Below are the code and all the weights of a small trained network. Each question names an input and a class and asks about switching units off, where a switched-off unit gives its printed mean instead of its output.

import numpy as np


def w(rows, s, z=0):
    codes = np.array(rows[::2]) - 128.0
    scale = np.full(codes.shape[1], s)
    scale[-1] = z or s
    return codes * scale


def f(y):
    return np.maximum(y, 0)


def log_softmax(a):
    a = a - a.max(-1, keepdims=True)
    return a - np.log(np.exp(a).sum(-1, keepdims=True))


def net(x, mask):
    res = np.array(x, float).reshape(1, 6) / 4 @ E
    y = f(res @ A[0][:, :-1].T + A[0][:, -1])
    res = res + np.where(mask, y, B[0][:, -1]) @ B[0][:, :-1]
    return log_softmax(res[-1] @ U[:, :-1].T + U[:, -1])


A, B = {}, {}
E = w([
[221,63,199,82,163],'x0',
[127,127,122,137,131],'x1',
[40,100,188,246,119],'x2',
[132,159,101,128,123],'x3',
[139,152,93,108,254],'x4',
[123,140,126,120,124],'x5',
],0.0073)
A[0] = w([
[208,117,174,71,162,249],'N1',
[21,146,50,130,113,158],'N2',
[143,147,101,144,191,142],'N3',
[253,110,67,108,120,73],'N4',
[130,77,154,124,202,249],'N5',
[108,92,152,109,52,148],'N6',
[136,158,45,181,124,45],'N7',
[193,51,187,100,164,253],'N8',
[95,186,48,95,85,129],'N9',
[115,146,202,210,154,92],'N10',
[104,105,102,136,205,84],'N11',
],0.011,0.0035)
B[0] = w([
[88,88,141,216,129,253],'N1',
[185,74,115,183,152,218],'N2',
[89,177,123,187,82,180],'N3',
[149,175,161,200,205,215],'N4',
[111,135,76,169,80,216],'N5',
[126,186,93,194,116,202],'N6',
[127,65,130,132,127,157],'N7',
[109,72,89,227,108,254],'N8',
[134,66,136,190,195,195],'N9',
[205,88,170,254,195,208],'N10',
[172,208,129,132,34,169],'N11',
],0.0083,0.0077)
U = w([
[180,60,107,151,147,155],'0',
[209,106,165,151,162,188],'1',
[185,130,54,154,52,186],'2',
[148,104,114,143,110,254],'3',
[189,214,74,159,9,216],'4',
[109,78,97,138,129,135],'5',
[174,110,213,25,107,3],'6',
[109,177,133,96,60,2],'7',
],0.011,0.0035)

Each question gives the input, the list of numbers given to net, and the class t.
The units are the neurons (one row each of A and B). Each row of codes is followed by its name. A weight is (code - 128) times the scale printed after its matrix; where a second scale follows, it is the last column's (A, B and U).
mask holds one flag per neuron, in row order. A switched-off neuron (its flag False) gives its mean, the last column of its row in B, instead of its output. The means were averaged over made-up inputs and are rounded, as every weight is.
A unit's drop is (log p(t) with every unit on - log p(t) with that unit switched off) / (log p(t) with every unit on - log p(t) with every unit switched off).
The circuit of an input: a set's keep is (log p(t) with only the set's units on - log p(t) with every unit switched off) / (log p(t) with every unit on - log p(t) with every unit switched off). Starting from all 11 units, units are removed one at a time, each time the one whose removal leaves the highest keep (on an exact tie, the one counted first), for as long as the keep stays at least 0.8.
circuit, biggest first: the units of the circuit, biggest drop first
most important unit: the unit with the biggest drop
k most important neurons: the k neurons with the biggest drops, biggest first
drop when u is switched off: that unit's drop, to one decimal
input [-8,3,0,-1,2,8], class 0: circuit, biggest first -> (N2; N9)
input [-6,-5,1,7,-6,0], class 5: circuit, biggest first -> (N9)
input [-8,3,7,-4,-6,4], class 0: circuit, biggest first -> (N2; N10)
input [0,-8,8,-1,-2,-3], class 1: 2 most important neurons -> (N10; N8)
input [-2,-1,-8,4,-3,-2], class 1: circuit, biggest first -> (N4; N9)
input [5,7,0,-4,5,7], class 2: circuit, biggest first -> (N5; N11; N10)
input [-6,-4,2,-3,-4,5], class 0: 2 most important neurons -> (N2; N9)
input [-3,-1,6,8,8,3], class 4: 3 most important neurons -> (N11; N3; N1)
input [3,3,4,-8,3,-8], class 2: circuit, biggest first -> (N5; N11)
input [-2,4,-7,3,-6,-5], class 1: circuit, biggest first -> (N9; N4)
input [3,-6,-8,7,-6,5], class 1: 3 most important neurons -> (N4; N5; N9)
input [-7,3,-1,3,4,2], class 0: 2 most important neurons -> (N9; N2)
input [-3,5,-8,0,-6,1], class 1: 2 most important neurons -> (N9; N4)
input [-8,-5,-7,4,-4,-6], class 0: most important unit -> N9
input [-8,6,2,0,-2,-6], class 0: 2 most important neurons -> (N2; N9)
input [-1,-3,7,-3,-3,5], class 1: 3 most important neurons -> (N10; N8; N5)
input [-4,4,0,-8,8,-6], class 4: circuit, biggest first -> (N11; N3)
input [-8,-2,-7,6,6,-1], class 0: 3 most important neurons -> (N9; N2; N7)
input [-6,5,-1,7,-2,2], class 5: 3 most important neurons -> (N10; N9; N4)
input [-7,7,5,4,-2,4], class 0: most important unit -> N2
input [-8,3,8,-7,-4,8], class 0: circuit, biggest first -> (N2; N10)
input [-8,-8,6,6,-3,8], class 0: circuit, biggest first -> (N2; N9)
input [-3,-3,-8,0,-3,-5], class 1: 2 most important neurons -> (N4; N9)
input [-2,-2,-7,7,3,-6], class 1: 4 most important neurons -> (N4; N9; N8; N5)
input [6,6,-4,-8,3,-1], class 5: drop when N10 is switched off -> 0.3
